[ 15  -5   1  -2  22   2  -5   7  -8 -30  -2  12  15 -18  -9   6  29  -1
  -1   2  17   1   4   6  -1 -10   3   0  -4  -8  -6  -5 -11   6   0   8
   0  -7  10  17  -1   3  10   7   4   4  -1   0  -6   0   3   2  -3  -7
 -11   4  19  16   7  -2 -10  -1  -5  -5  -4   2   3  -5  -5   3  -1]
Z > A
[  8 -10 -13   7  27 -13  10  -2  -1 -37 -10  -5   1 -23   2  11  24 -12
  -1  -4  -2  -5 -10  -4  -3  -5  -4  -8  -9   1  -1 -12  12 -10 -10  -4
  -1   3  -5   6   0  -7  -3   4   7   9   5 -25  12   4   4   9  16 -25
  -2   0   6   5  -8   9   4   5   2 -14   1   1   7   5  -2  -9  18]
Y > G
[  7  -4 -10  13   5   0  16   2  -2 -29 -10   1  13 -19   0   2  17  -4
   7  -7   6   0  -9  -6  -6 -14  -5 -17 -10   3  -1 -12  -4  -2 -12  -2
  -6   5   9   8  -6  -4   7  -7  23  11   2   0  13   3   0  12   7 -16
  -6  -1 -10   9  -8  -2  -4  16   7  -9   6  -2  12 -10   6   3  15]
Y > K
[ 11  -4  -1   3  18  -4   8   2  -6 -30  -8  -5 -10 -27  -3   3  28  -6
   5  -6  18  -2  -8  -5  -5 -13   0 -20  -7   7  -4 -15 -14  -8 -19   5
  -7   3   7  12  -6  -4  14  -2   5   5   8 -17  10   6   0  12   9 -21
  -5   1   1  12 -11   3  -9   6   5  -7   6  -3   2  -8   3  -1  14]
Y > K
[ 12  -1   3   2   5   5   6   8  -9 -32  -7   9   6 -28 -11  -4  33   3
   8  -3  30   2   2   2 -11 -20  -5 -14   0   1 -11 -14 -23  -1 -12  11
 -10  -4  17  22  -7   2  22 -11  -2   4   5   1   0   6   1  11  -1 -10
 -13   3   5  20  -4  -9 -21   6   6  -4   5   0   3 -20   6  10   6]
T > E
[ 20  -8   8   4  20   1  -6  13  -2 -39   1  11  30 -14  -4   5  36  -2
  -3   4   8   1   4  13  -7 -24 -10   1  -4  -7  -8  -5  -2  19   3   3
   1 -12  13  13   3  11  14   2  -1   6   0   8  -4   1  -2   4 -11   0
  -7  -3   5  12   3   2  -8  -1  -6   0  -5  -7   1 -15   5   2  -2]
Z > A
[ 16  -8   4  -1  35 -15  -3   7  -4 -43  -5  -3  11 -12  -3   9  35 -10
  -1   1   6  -2   2  10  -3 -11 -11  -2  -5  -7  -4  -9   5   6  -1  -2
   6  -2  -6   3   2   5   0   9   5  11   7 -16   2   2   4   1   7 -12
  -1   3  14   6  -1  10   1  -5  -7  -7  -8  -4   8   0  -3  -9   9]
D > L
[ 13 -13  -3   1  44 -22   3   7  -1 -49  -5  -3   8 -16  -2  14  28 -13
   2  -2  -6  -4  -2   5  -1 -10 -11  -3 -10  -5  -2  -6   8   0  -2  -5
   8  -5  -9   0   2   3  -1   9   9  14   8 -20   6   1   5   4   8 -17
   1  -1  17   7  -2  14   7  -7  -8  -7  -7  -8  12   6  -4 -13  10]
D > L
[ 11   1  14 -10  13   2  -8   5  -6 -12   1   1  -8  -9  -7  -5  27   3
   4   1  17   1   7   3  -4  -8   1  -3   6  -1 -13  -2 -16   3  -4  10
  -1  -5   5  15  -2   8  15  -1   0  -5   3  -3 -10   2   4   4  -2   2
  -4   2  14  11   0   0 -15 -10  -5   8   4  -5  -6 -10  -3  11  -5]
T > N
[ 16  -2  12 -11  13   5 -10   7  -9 -22   0   5  -1 -15  -6  -1  35  -1
   2   6  20   1   9   6  -2 -12   2   8  12  -4 -12  -2 -17   2  -2  12
   1  -6   2  17   1  10  16   5   6  24   1  -4 -10   3   3   8  -5  -3
 -10   2  23  14   6   4 -18 -10  -5  11  -3  -1  -4 -11  -3   8  -5]
T > N
[  6  -7 -12   5  33 -19  18  -5  -7 -43 -11  -7 -13 -32  -1  13  26 -15
   1  -9   7  -5 -11  -6  -1  -3   2 -17 -12   4   0 -11  -2 -17 -13  -1
  -1   4   0   5   0  -6   0   6   9  12   8 -32  13   3   7  12  19 -34
  -7   3  13  13  -6  10  -1   6   3 -18  -2  -2   6   5  -8 -10  22]
Y > G
[  8 -15 -10  11  26 -26  11   4   3 -39  -9 -12   9 -11   4  16  20 -11
   0  -5 -16  -6  -6  -1  -3  -9 -12  -7 -15   0   3 -10  21  -2  -9 -15
   2   6  -8  -8  -5  -6  -9   5   6  16   9 -19  15  -4   6   3  13 -22
   2   0  -4   0  -8  11  13   6  -1 -12  -7  -6  13   7   1 -19  18]
D > P
[ 19 -16  -7   4  43 -21   5  -1 -11 -50  -7   2  19 -23   0  19  34 -10
  -4   1   3  -6  -2   8   0  -7  -5   0 -13  -7  -2  -8   9   3  -1  -1
   5  -8  -5   6   7   2  -6  11   7  17  -2 -22   7  -2   2   0  12 -20
  -5   1  20  12   4  13   7   2  -3 -13 -10  -4   8   8 -14 -10   9]
D > L
[ 12 -15 -15  17  23 -20  12  -1   0 -46  -9  -2  28 -16   3  17  16 -15
  -5  -8 -14  -8 -10   2  -6  -9  -8  -5 -19  -2   8 -10  21  -1  -5 -13
 -10   4  -3  -1   1  -8 -11   5   7  21   2 -13  14  -3   4  -1   9 -21
   1  -2  -2   4  -4   8  13  12   2 -14  -5  -2  15   7   1 -14  16]
D > P
[ 13   0  12  -8  21   0  -7   6 -11 -25  -2   1  -5 -15  -8  -2  32   1
   3  -2  19  -2   5   8  -4 -12  -5  -3   3  -2 -11  -4 -15   1  -6  10
   0  -4   8  14  -4   0  15  -3   1  -3   3  -7 -12   4   9   7   0  -3
  -8   0  16  13   0   2 -13 -10  -2   0   1  -3  -4 -13  -3   6  -3]
T > N
[ 22  -8   4   2  24   2   0   6 -12 -47  -9  12  18 -29 -11   9  42  -2
  -3  -1  25   3   4   7  -3 -20  -6  -8  -7  -7  -9 -11 -11   4  -8   5
  -4  -7  13  26  -1  -7  16   2   2  10  -1  -6  -4   5   8   6  -4 -14
 -14   1  14  21   2   5 -16   5   0 -17   2  -3   6 -11  -2   6   4]
Z > Q
[  7  -7 -16   3  29 -11   4 -11 -11 -35  -4  -2  -8 -34  -3  14  23  -5
   2  -6  15  -7 -10  -7   1   1   5 -13 -12  -4  -3 -10   0 -11 -12   4
  -4  -1   1  11   2 -10  -1   9  10  14   2 -33  13  -2   5   9  15 -30
 -16   6  20  14   0   7  -6   7   7 -20  -2   2  11  11 -10 -18  20]
Y > G
[ 14 -16 -17  16  24 -19  11  -2   1 -43  -9   0  25 -19   5  18  15  -8
  -5  -2 -12  -6 -11  -1  -3  -2 -10  -7 -15  -4   4 -12  20   1  -4 -11
   1   2  -3  -1   2  -6  -9   5   7  18   1 -15  14  -1   4   0  11 -25
  -3  -4   0   6  -4   8   6  12   3 -17  -5  -5  17  11  -2 -16  17]
D > P
[ 16   1  17 -13  19   1  -7  12  -7 -26  -2   0 -11 -11 -11  -3  41   0
   6   3  21   2   6   7  -4 -15  -5  -8   7  -2 -13  -3 -22  -1  -7  11
  -2  -2  20  13  -4  11  19  -3  -1  -3   7  -4  -8   7  -1   6   1  -3
  -5   3  19  12  -4   4 -10 -11  -6   2   0  -6  -5 -15  -1   5  -5]
T > N
[ 24 -11  11  -6  46  -6  -7   8 -12 -61  -7   8  12 -27  -9  10  58  -7
  -2  -1  20   2   0  12  -4 -18  -8  -6  -4  -9 -12 -10  -8   5  -2  10
   4  -8   9  27   2  11  17   8   1  12   7 -16  -3   3   3   7   2 -16
 -13   1  22  22   4   8  -8  -5  -7  -8  -6  -6   6 -11  -5   0   1]
Z > A
[ 15  -2   6   2  11  14   6  10 -12 -34  -8   8   3 -29 -13  -4  38  -2
   8  -4  34   5  -3   2  -5 -22  -4 -15  -2   0 -12 -13 -26  -1 -15  15
 -10   4  20  26  -5   0  26  -8   0   0   4   3  -1   8  -2   9   1  -7
 -13   5   2  20  -3  -2 -23   8   3  -5   7   6   3 -24  13  13   7]
T > E
[ 12  -3   2   3   7  15   0   2 -13 -25  -6  18   8 -33 -12   2  30   0
   5  -3  40   3   2  -3  -1 -13   9 -11  -2  -3 -12  -9 -24   1 -10  21
  -9  -5  20  33  -1   6  20  -3  -1   3  -5  -2  -2   3  -2   9  -3 -13
 -21   2  18  24   8  -2 -27  12   3 -10   5   8   1 -15  -7  16   0]
T > E
[  5   6  15  -5  -1  11  -6   8  -6  -6   0   3  -3   1  -7 -15  16   4
   2   4  14   4   8   8  -4 -13  -2  -2   4   1  -9  -1 -19   8   0  15
  -2  -3  13   8  -1   7  21  -7  -7 -12   2  16  -8   2  -2   4  -7  11
  -2  -1   1   8  -2  -6 -12  -4  -4   7   4  -1 -10 -20   5   9  -9]
T > N
[ 35 -18  -4  10  60 -22   8   7 -10 -61 -13   2  22 -43 -11  18  61 -21
   0  -3  14  -5  -5   5  -8 -25 -13 -14 -17  -5  -8 -18   2   0 -12  -4
  -2  -3  10  20  -2   3  11   6  11  25  11 -26  12   2   4  11  13 -34
 -11   1  18  26  -4  15  -7   6  -5 -16 -13  -9  15  -7  -3 -13  18]
Z > Q
[  1  -4 -14   9  10  -5  13  -6  -6 -21 -12   0  -8 -27  -3   7   8  -5
   3 -11  13   3  -5 -11  -3   0   0 -16 -15   3   1 -15  -3 -11 -17   3
  -9   3   4  10  -2  -8  -7   1  -1  11   2 -20  14   3   1  12  11 -25
  -7   3   4  10  -5  -3  -9  15  10 -15   6   6  10   3   0  -2  18]
Y > G
[ 11   0  16 -13  21   1 -11  12  -7 -20  -1   1  -6 -10  -7  -5  43  -1
   0   3  18   3   8   7  -1  -8  -3  -3  11  -4 -10  -3 -19   0  -2  11
   3  -3   5  13  -1   8  20   1   0  -5   4  -4  -8   4   2   4   1  -1
  -7   4  17  12   6   3 -15 -12  -8   5  -2  -4  -7 -13  -3   3  -3]
T > N
[ 15 -12  -7   6  32 -18   7  -2  -4 -48  -9  -4  10 -22  -1  13  30 -12
   1  -3  -2  -2  -9   0  -1 -11 -10  -8 -11   0  -1 -11   9  -2  -7  -5
   0   3   1   6  -4   4  -1   4   4  15   7 -21  13   2   4   7  13 -24
   0   0   4   8  -5   8   3   5   1 -14  -1  -3  14   1  -1 -10  17]
D > L
[ 10  -5  -5  -2  27  -4   0  -4  -9 -29  -3   4   8 -22  -3  14  14  -7
  -1  -2  16  -3   6   1   3  -5   3   0  -8  -5  -5 -17   1  -4  -8   7
   3  -3   0  13   4  -5   4   8  10  12  -4 -17   1   0   4   3   5 -20
 -11   1  17  11   8   6  -8   2   0  -9  -2   2   7   5 -10  -4   6]
Z > Q
[ 15  -1  14 -11  28   2  -9   8 -11 -28   1   9  -9 -21 -11  -1  45   0
   3  -1  26   1   6   4  -2 -13  -3  -8   3  -4 -13  -6 -21  -1  -6  16
  -1  -5   8  19   1   8  20   0   1  -1   5 -13   5   6   3   7   1  -5
 -11   5  23  19  -9   4 -18 -10  -2  -4  -1  -2  -4 -13  -5   7  -3]
T > N
[ 11 -14 -14  16  20 -17  15   0   9 -43  -9  -7  23  -6   2  14  11  -9
  -3  -5 -15  -3 -10  -1   0  -9 -11  -6 -13   0   5  -8  18   2  -7 -15
   1   4  -5  -8  -2  -2  -3   2   4  16   3  -7  14  -2   4   2   8 -15
   5  -3  -9   1  -8   4  13  12  -1 -12  -3  -5  15   6   4 -13  15]
D > P
[ 17 -15 -13  10  31 -22  12   0  -1 -55 -11  -3  20 -23   2  16  24 -12
   0  -9  -6  -7  -8   6  -2 -11  -8 -10 -17  -1   4 -16  13  -2  -8  -2
  -1   2  -2   0  -1  -1  -4   7  -2  17   8 -18  17   1   5   5  13 -26
   2  -1   3  10  -7   9  11   9   1 -17  -4  -2  16   4  -2 -14  18]
D > P
[  8 -10 -10   7  25 -15   1  -2  -3 -38  -3   3  13 -16   2  12  18  -8
  -7   1  -1  -5  -3   4   0  -3   4   3 -13  -9   0  -2  12   0  -6  -1
   3  -2  -6   6   4   2  -5  10   8  12   1 -18   4   1   4   1   6 -15
  -3   1  17  10   5   8   2   3   0  -7  -7  -2   9   7  -7 -11   7]
D > L
[ 14  -9  -6   3  29  -8   1   1  -7 -39  -7   8  16 -22  -2  13  28  -6
   1  -1  10   0  -5   2  -2 -11  -1  -7 -10 -19  -3  -8   1   2  -3   2
   1  -3   4  15   1   5   2   8   6  12   0 -11   5   0   6   3   1 -16
 -10   0  15  20   4   7  -6   5   0  -7  -4  -1   7  -4  -3  -3   7]
Z > Q
[ 24 -11  -7   7  31  -6   3   0  -9 -51  -7  13  28 -28  -6  15  38  -5
   0  -2  11  -4  -2   6  -3 -16  -5  -7 -11  -9  -4 -10  -2   5  -3   3
   0  -6  11  17   3   3   7   5   5  15  -3 -10  11  -1   1   6  -1 -18
 -12  -2  15  17   4   7 -10  11   2 -11  -3  -5   9  -7  -1  -1   8]
Z > A

[  7  -2 -11   1   0 -16   7 -19  12  15 -24 -14   0 -33  11  -8   7  -3
  -6   5 -15  -3 -19   5  19 -10  -6   8  12   7 -11 -16  14   6  -4  18
   8  -6 -14  -5  12 -31 -12  10  -2  18  12  -4  -8  -6 -10  -8 -10 -11
  -8  31   9  14   6  30  15  -5  13  -4 -16 -22 -16  -9  -3 -12   3]
BB > ZG
[ 26  17  -6   4 -31  -9  -4   6   5  -6 -10 -31  -3 -38   6  -8  -3   4
  -6   5  -8  11   3  19  15  -7   4  -9   5   1  -3  -6  14   6  -8  16
  -5  11   3   3  17  -7   7   4   6  18   9 -14   7   6  -8   4   2  -9
 -12  21  -1   1  -3  14 -13 -18  -2   9 -29  -7 -43   7   9   8   6]
BB > Cq
[ 22  -8   8  15   1 -20 -11  -6   6   3  -3  -7   0 -38  10  11   4 -19
  -8   5  -5  -6  11   5   6  -3  -5  -4   5 -11   7  19  12  -6   6  -1
  20  -4  14   3  17   1   0  13   7  16   5   1  -8  -2  -1  22  -2 -18
  -4   8  -6  14   2  15   7 -11  14 -23 -29  -7  -7  -4 -16   5  13]
PH > TQ
[ -1 -19   7 -27  12  -1  -3   9 -24 -13  -1   1  30  -5 -15 -25 -36  13
  30  23   2  -7   2  -4  -8 -17  -1  19 -16  21   0 -26 -16 -13   5   9
  -8  14 -41  -1   7   7  -4 -19 -16 -13  -2  14  -2  11 -25  -2  15  14
  54  -8  -5  17  31  -2 -15  14  17 -25  17   7  15  -2   6  14  -8]
GL > Sg
[ 16  -2   8   9  -3 -15   3  -4   8   6   0 -16  -1 -28   5  14  16 -16
 -10   9  -4  -5   0   9  -8  -1   9  -5   3  -9   4 -12  10   7   1  -9
  17   0   2   3   9  -1  -1  18  11  11  11   1 -15  -4  -4  18   1 -15
 -15   0  -5   5   2  10  14  -6  11 -13 -24 -15  -5  -1  -9  10   3]
PH > TQ
[ 37  15   4   8 -11 -42 -12 -14  20 -12  -6 -20   4 -45  18  -9  -9 -10
   2   3 -19  -5   2  24  12  -4  10   0  -1  -1 -20  -9  13   9   1  22
   9  21   0  -4  21  -8 -10  11   0   9   7  10  12   0 -13  -1 -15 -13
   1  25   2  11   7  26   7 -19  13 -21 -38  -9 -46   8   0   0   7]
BB > Cq
[ 38   4  12  18  11  -8 -11   2  13  -2   4  -4  20 -30 -16   7 -18  -7
  -6  20 -17 -12   2  -3   0  -7  36   4   1  -2   8 -15   4   0   7   1
  15  18  15   6  18  -1  -9   1  17  19  -4   5  -7  23  -9  30  -3 -11
  11  16   6  21  16  24   9  -8  29 -29 -15  -1  14   8  -9  17  21]
PH > TQ
[ 34   2  -1  23  -3 -18   2 -28  28  -2   1 -19   7 -33  -5  18  11 -21
 -17   8 -21 -17 -20   3  19   2   5   2   7 -12  -4  -3  15   7  23   8
  12  14  10   0   9  -6 -10  16  18  14  -7  -7   1   1   1  16  -8 -24
  -6  31   1  15   3  37  21 -12  16 -28 -41 -15 -23   7   9  21   8]
PH > HG
[ 23   1   0 -14 -11 -30  -9 -11   4 -10 -13  -6 -13 -25 -18 -13 -30 -10
   5   2 -11  -7  -2   3  20 -14  18  -2 -23 -15  -3 -13  16   2   7  21
  -6  25 -25   0 -26  -7 -15  23 -17  12   2  24   5   4 -28  -4  -9 -11
  40  25 -22  32   8  20   9  -7   1 -17  -7   8 -16  -3   7  11   2]
GL > Sg
[ 22   0   0   2 -21 -32  -6  -9  17   1  -5 -29  -7 -49   1  -4  18  -1
  -5   9  -9  -4  19  13  14  -5  10  -2  10  -7 -20  -9  10   4  -7   4
  -5  28  -3  -4  21   0  -7  17  -2  14  -5  -6  -9  -9 -17   5   2 -18
  11  34 -14  23   8  19  10 -12   5 -15 -29 -16 -33   6   1  14  12]
BB > Cq
